Here is a tiny trained network, its code and every weight. The questions are about switching its units off for an input and a class, where a switched-off unit gives its printed mean instead of its output.

import numpy as np


def w(rows, s, z=0):
    codes = np.array(rows[::2]) - 128.0
    scale = np.full(codes.shape[1], s)
    scale[-1] = z or s
    return codes * scale


def f(y):
    return np.maximum(y, 0)


def log_softmax(a):
    a = a - a.max(-1, keepdims=True)
    return a - np.log(np.exp(a).sum(-1, keepdims=True))


def net(x, mask):
    res = np.array(x, float).reshape(1, 8) / 4 @ E
    y = f(res @ A[0][:, :-1].T + A[0][:, -1])
    res = res + np.where(mask, y, B[0][:, -1]) @ B[0][:, :-1]
    return log_softmax(res[-1] @ U[:, :-1].T + U[:, -1])


A, B = {}, {}
E = w([
[109,70,22],'x0',
[64,128,207],'x1',
[114,234,62],'x2',
[188,167,185],'x3',
[5,108,118],'x4',
[147,82,171],'x5',
[254,85,117],'x6',
[209,139,43],'x7',
],0.0079)
A[0] = w([
[175,91,187,129],'N1',
[33,130,176,95],'N2',
[99,168,51,137],'N3',
[116,226,70,92],'N4',
[129,136,13,125],'N5',
[15,25,242,221],'N6',
[163,195,179,51],'N7',
[139,42,89,254],'N8',
[154,143,2,169],'N9',
[99,162,162,117],'N10',
[65,96,123,164],'N11',
],0.013,0.0076)
B[0] = w([
[203,125,254,174],'N1',
[114,221,186,185],'N2',
[44,125,87,173],'N3',
[110,106,167,168],'N4',
[58,75,117,184],'N5',
[52,169,180,254],'N6',
[171,110,118,151],'N7',
[13,126,155,200],'N8',
[5,133,70,203],'N9',
[153,152,134,154],'N10',
[43,179,99,176],'N11',
],0.0079,0.018)
U = w([
[155,189,199,208],'0',
[216,188,205,223],'1',
[101,138,52,157],'2',
[134,39,251,124],'3',
[135,248,220,66],'4',
[255,76,33,6],'5',
[232,75,69,32],'6',
],0.0081,0.011)

Each question gives the input, the list of numbers given to net, and the class t.
The units are the neurons (one row each of A and B). Each row of codes is followed by its name. A weight is (code - 128) times the scale printed after its matrix; where a second scale follows, it is the last column's (A, B and U).
mask holds one flag per neuron, in row order. A switched-off neuron (its flag False) gives its mean, the last column of its row in B, instead of its output. The means were averaged over made-up inputs and are rounded, as every weight is.
A unit's drop is (log p(t) with every unit on - log p(t) with that unit switched off) / (log p(t) with every unit on - log p(t) with every unit switched off).
The circuit of an input: a set's keep is (log p(t) with only the set's units on - log p(t) with every unit switched off) / (log p(t) with every unit on - log p(t) with every unit switched off). Starting from all 11 units, units are removed one at a time, each time the one whose removal leaves the highest keep (on an exact tie, the one counted first), for as long as the keep stays at least 0.8.
circuit, biggest first: the units of the circuit, biggest drop first
unit that matters most: the unit with the biggest drop
top k neurons: the k neurons with the biggest drops, biggest first
drop of u: that unit's drop, to one decimal
input [-7,2,6,-4,-7,-1,3,5], class 2: circuit, biggest first	[N2, N6]
input [4,0,-7,-8,-5,-1,1,-8], class 4: circuit, biggest first	[N6, N11]
input [2,1,8,7,7,-5,7,-4], class 2: circuit, biggest first	[N1, N6]
input [3,5,-2,-5,7,6,-5,7], class 4: circuit, biggest first	[N6, N2]
input [3,0,2,2,-2,8,0,-3], class 1: circuit, biggest first	[N9, N5, N3]
input [2,4,-3,5,2,7,-1,-2], class 4: circuit, biggest first	[N6, N2]
input [2,-6,6,5,-4,0,6,4], class 2: circuit, biggest first	[N9]
input [1,-3,7,7,5,-7,-8,0], class 2: top 3 neurons	[N3, N6, N1]
input [-3,6,8,5,0,-1,3,4], class 1: top 2 neurons	[N6, N8]
input [1,3,-8,7,5,2,6,-5], class 4: top 2 neurons	[N6, N5]
input [5,7,5,5,0,5,5,1], class 1: drop of N6	0.2
input [8,-4,-1,4,-8,3,8,8], class 2: drop of N2	0.0
input [1,8,6,6,0,4,1,4], class 1: drop of N9	0.2
input [-5,-5,1,-5,-1,-1,6,4], class 2: unit that matters most	N9
